Below are the code and all the weights of a small trained network. Each question names an input and a target symbol and asks about switching units off, where a switched-off unit gives its printed mean instead of its output.

import numpy as np


def w(rows, s, z=0):
    codes = np.array(rows[::2]) - 128.0
    scale = np.full(codes.shape[1], s)
    scale[-1] = z or s
    return codes * scale


def norm(h):
    return h / np.sqrt((h * h).mean(-1, keepdims=True) + 1e-5)


def f(y):
    return np.maximum(y, 0)


def softmax(a):
    e = np.exp(a - a.max(-1, keepdims=True))
    return e / e.sum(-1, keepdims=True)


def log_softmax(a):
    a = a - a.max(-1, keepdims=True)
    return a - np.log(np.exp(a).sum(-1, keepdims=True))


def net(x, mask):
    ids = ['αδπστω'.index(c) for c in x.split()]
    T = len(ids)
    res = E[ids] + P[:T]
    u = 0
    for l in range(3):
        r = norm(res)
        for j in range(2):
            rows = slice(2 * j, 2 * j + 2)
            q, k, v = (r @ M[l][rows].T for M in (Q, K, V))
            z = softmax(np.where(np.tri(T) > 0, q @ k.T / 2**0.5, -1e9)) @ v
            o = O[l][rows]
            res = res + np.where(mask[u + j], z, o[:, -1]) @ o[:, :-1]
        u += 2
        y = f(norm(res) @ A[l][:, :-1].T + A[l][:, -1])
        res = res + np.where(mask[u : u + 4], y, B[l][:, -1]) @ B[l][:, :-1]
        u += 4
    return log_softmax(norm(res)[-1] @ U[:, :-1].T + U[:, -1])


Q, K, V, O, A, B = {}, {}, {}, {}, {}, {}
E = w([
[21,113,88,84,184,54,210],'α',
[70,145,116,169,88,156,85],'δ',
[140,178,91,127,136,104,181],'π',
[48,80,103,19,3,88,185],'σ',
[146,86,161,107,129,202,185],'τ',
[160,53,132,104,139,118,88],'ω',
],0.0058)
P = w([
[170,199,253,164,208,151,30],'0',
[235,20,97,95,222,203,102],'1',
[201,73,70,86,192,181,96],'2',
[190,110,73,102,170,157,107],'3',
[185,141,68,113,150,133,90],'4',
[171,181,64,125,126,113,85],'5',
[156,214,83,136,120,91,81],'6',
[163,246,83,144,125,64,82],'7',
],0.0018)
Q[0] = w([
[96,173,85,139,130,76,111],'L0H1',
[97,106,116,102,125,81,72],'L0H1',
[79,103,172,134,109,133,76],'L0H2',
[2,168,141,124,137,147,109],'L0H2',
],0.0047)
K[0] = w([
[119,158,83,203,151,113,80],'L0H1',
[84,191,102,108,33,75,92],'L0H1',
[147,136,120,185,37,114,3],'L0H2',
[129,41,166,200,99,136,9],'L0H2',
],0.0033)
V[0] = w([
[75,99,26,233,143,101,69],'L0H1',
[133,50,65,227,26,132,50],'L0H1',
[142,245,34,108,98,113,139],'L0H2',
[101,161,70,4,92,88,88],'L0H2',
],0.0025)
O[0] = w([
[169,158,187,3,145,180,246,254],'L0H1',
[145,183,123,16,50,139,184,238],'L0H1',
[23,137,76,24,213,124,54,111],'L0H2',
[56,80,151,93,97,221,60,107],'L0H2',
],0.0023,0.00094)
A[0] = w([
[96,124,109,210,154,162,76,93],'L0N1',
[246,59,142,254,131,120,125,83],'L0N2',
[100,65,46,142,146,37,23,73],'L0N3',
[194,170,75,103,102,67,218,1],'L0N4',
],0.0029,0.00085)
B[0] = w([
[219,100,61,164,100,171,194,243],'L0N1',
[83,252,112,64,70,61,96,251],'L0N2',
[100,13,190,129,213,171,165,209],'L0N3',
[137,88,153,230,178,143,144,210],'L0N4',
],0.0033,0.0012)
Q[1] = w([
[115,79,71,123,133,94,138],'L1H1',
[188,72,194,82,90,179,37],'L1H1',
[252,95,225,92,96,196,180],'L1H2',
[10,199,159,200,58,176,110],'L1H2',
],0.003)
K[1] = w([
[154,185,136,111,126,159,88],'L1H1',
[107,146,123,137,184,64,150],'L1H1',
[176,146,106,149,72,254,113],'L1H2',
[124,129,116,27,126,105,203],'L1H2',
],0.0047)
V[1] = w([
[127,115,66,167,105,209,164],'L1H1',
[117,83,89,166,98,214,180],'L1H1',
[132,89,85,114,169,87,190],'L1H2',
[252,138,124,55,125,103,164],'L1H2',
],0.0032)
O[1] = w([
[163,208,195,79,188,131,33,252],'L1H1',
[215,194,154,162,92,23,84,249],'L1H1',
[156,185,93,76,114,58,127,97],'L1H2',
[2,172,154,101,154,151,39,96],'L1H2',
],0.0028,0.002)
A[1] = w([
[124,110,85,254,118,155,98,62],'L1N1',
[144,71,94,134,163,89,187,103],'L1N2',
[132,72,109,71,145,125,155,252],'L1N3',
[124,207,133,132,115,111,83,3],'L1N4',
],0.0054,0.0013)
B[1] = w([
[244,138,208,166,119,184,254,224],'L1N1',
[141,139,116,71,169,184,71,202],'L1N2',
[129,145,187,184,60,152,201,238],'L1N3',
[63,102,134,72,171,84,51,251],'L1N4',
],0.0048,0.0025)
Q[2] = w([
[164,98,215,152,110,104,232],'L2H1',
[96,105,149,34,116,93,151],'L2H1',
[99,153,38,144,76,76,129],'L2H2',
[74,168,123,66,213,89,253],'L2H2',
],0.0064)
K[2] = w([
[155,123,93,94,133,141,253],'L2H1',
[88,131,131,72,174,113,160],'L2H1',
[129,158,164,122,160,76,89],'L2H2',
[70,108,129,94,254,96,245],'L2H2',
],0.0078)
V[2] = w([
[232,90,151,144,147,181,99],'L2H1',
[172,80,134,65,109,156,225],'L2H1',
[196,4,159,210,151,229,96],'L2H2',
[211,62,80,73,145,135,140],'L2H2',
],0.0028)
O[2] = w([
[84,48,105,227,191,119,184,227],'L2H1',
[134,147,82,212,184,76,112,222],'L2H1',
[107,253,92,82,101,54,146,251],'L2H2',
[54,196,220,133,119,116,55,139],'L2H2',
],0.0035,0.0017)
A[2] = w([
[183,250,73,148,164,139,86,39],'L2N1',
[55,189,40,45,158,76,82,40],'L2N2',
[124,225,122,160,118,202,152,62],'L2N3',
[124,255,34,113,228,131,159,9],'L2N4',
],0.0035,0.0015)
B[2] = w([
[90,43,108,73,113,162,107,251],'L2N1',
[161,254,102,105,156,110,143,219],'L2N2',
[179,102,122,157,160,129,122,248],'L2N3',
[127,103,76,149,62,121,19,255],'L2N4',
],0.0064,0.0025)
U = w([
[149,254,155,51,117,149,89,133],'α',
[226,156,132,187,150,134,201,202],'δ',
[44,67,138,75,232,133,172,117],'π',
[131,46,69,144,100,154,36,127],'σ',
[115,142,134,177,136,1,114,3],'τ',
[45,116,132,125,23,111,189,106],'ω',
],0.0072,0.0028)

Each question gives the input, a string of symbols that net reads in full, and the target symbol t.
The units are the heads (2 rows each of Q, K, V and O) and the neurons (one row each of A and B). Each row of codes is followed by its name. A weight is (code - 128) times the scale printed after its matrix; where a second scale follows, it is the last column's (O, A, B and U).
mask holds one flag per unit, layer by layer, with each layer's heads first. A switched-off unit (its flag False) gives its mean, the last column of its rows in O or B, instead of its output. The means were averaged over made-up inputs and are rounded, as every weight is.
A unit's drop is (log p(t) with every unit on - log p(t) with that unit switched off) / (log p(t) with every unit on - log p(t) with every unit switched off).
The circuit of an input: a set's keep is (log p(t) with only the set's units on - log p(t) with every unit switched off) / (log p(t) with every unit on - log p(t) with every unit switched off). Starting from the 12 units with the biggest drops (on a tie, the unit counted first), units are removed one at a time, each time the one whose removal leaves the highest keep (on an exact tie, the one counted first), for as long as the keep stays at least 0.8.
units of the circuit, in order: the units of the circuit, biggest drop first
top k neurons: the k neurons with the biggest drops, biggest first
k most important neurons of layer l: the k neurons of layer l with the biggest drops, biggest first
which heads matter: for each layer, one digit per head in row order, 1 if its drop is at least 0.15 and else 0, layers parted by /
drop when u is switched off: that unit's drop, to one decimal
input α δ α, target α: which heads matter : 10 / 11 / 10
input δ π δ δ δ α δ α, target α: units of the circuit, in order : L2H1
input ω τ ω ω α δ δ ω, target δ: top 2 neurons : L1N3; L1N4
input α ω δ α σ α τ δ, target σ: which heads matter : 00 / 01 / 00
input δ ω ω, target δ: top 2 neurons : L1N3; L2N1
input α δ ω, target α: units of the circuit, in order : L2H2; L0N2
input δ δ α π π ω, target π: top 2 neurons : L0N3; L2N4
input π δ π τ π α σ δ, target σ: which heads matter : 10 / 01 / 00
input σ π π τ δ, target δ: top 3 neurons : L1N1; L0N1; L0N3
input τ δ ω, target τ: which heads matter : 00 / 00 / 11
input α π α τ ω, target α: which heads matter : 00 / 01 / 11
input π τ ω α δ δ δ τ, target σ: top 2 neurons : L1N3; L1N1
input δ τ α τ δ τ, target α: top 4 neurons : L0N2; L1N4; L1N1; L2N2
input τ τ π δ, target δ: which heads matter : 10 / 00 / 00
input π τ α ω σ π τ, target σ: which heads matter : 11 / 00 / 00
input π τ δ δ δ, target α: top 2 neurons : L1N4; L2N2
input δ δ δ τ τ ω, target τ: 3 most important neurons of layer 2 : L2N3; L2N2; L2N1
input τ δ τ τ τ, target α: most important neuron of layer 0 : L0N2
input δ δ π, target σ: drop when L0N1 is switched off : 0.0
input ω ω σ ω π, target σ: drop when L1H2 is switched off : 0.1
input δ δ π τ δ, target α: drop when L1N4 is switched off : 2.7
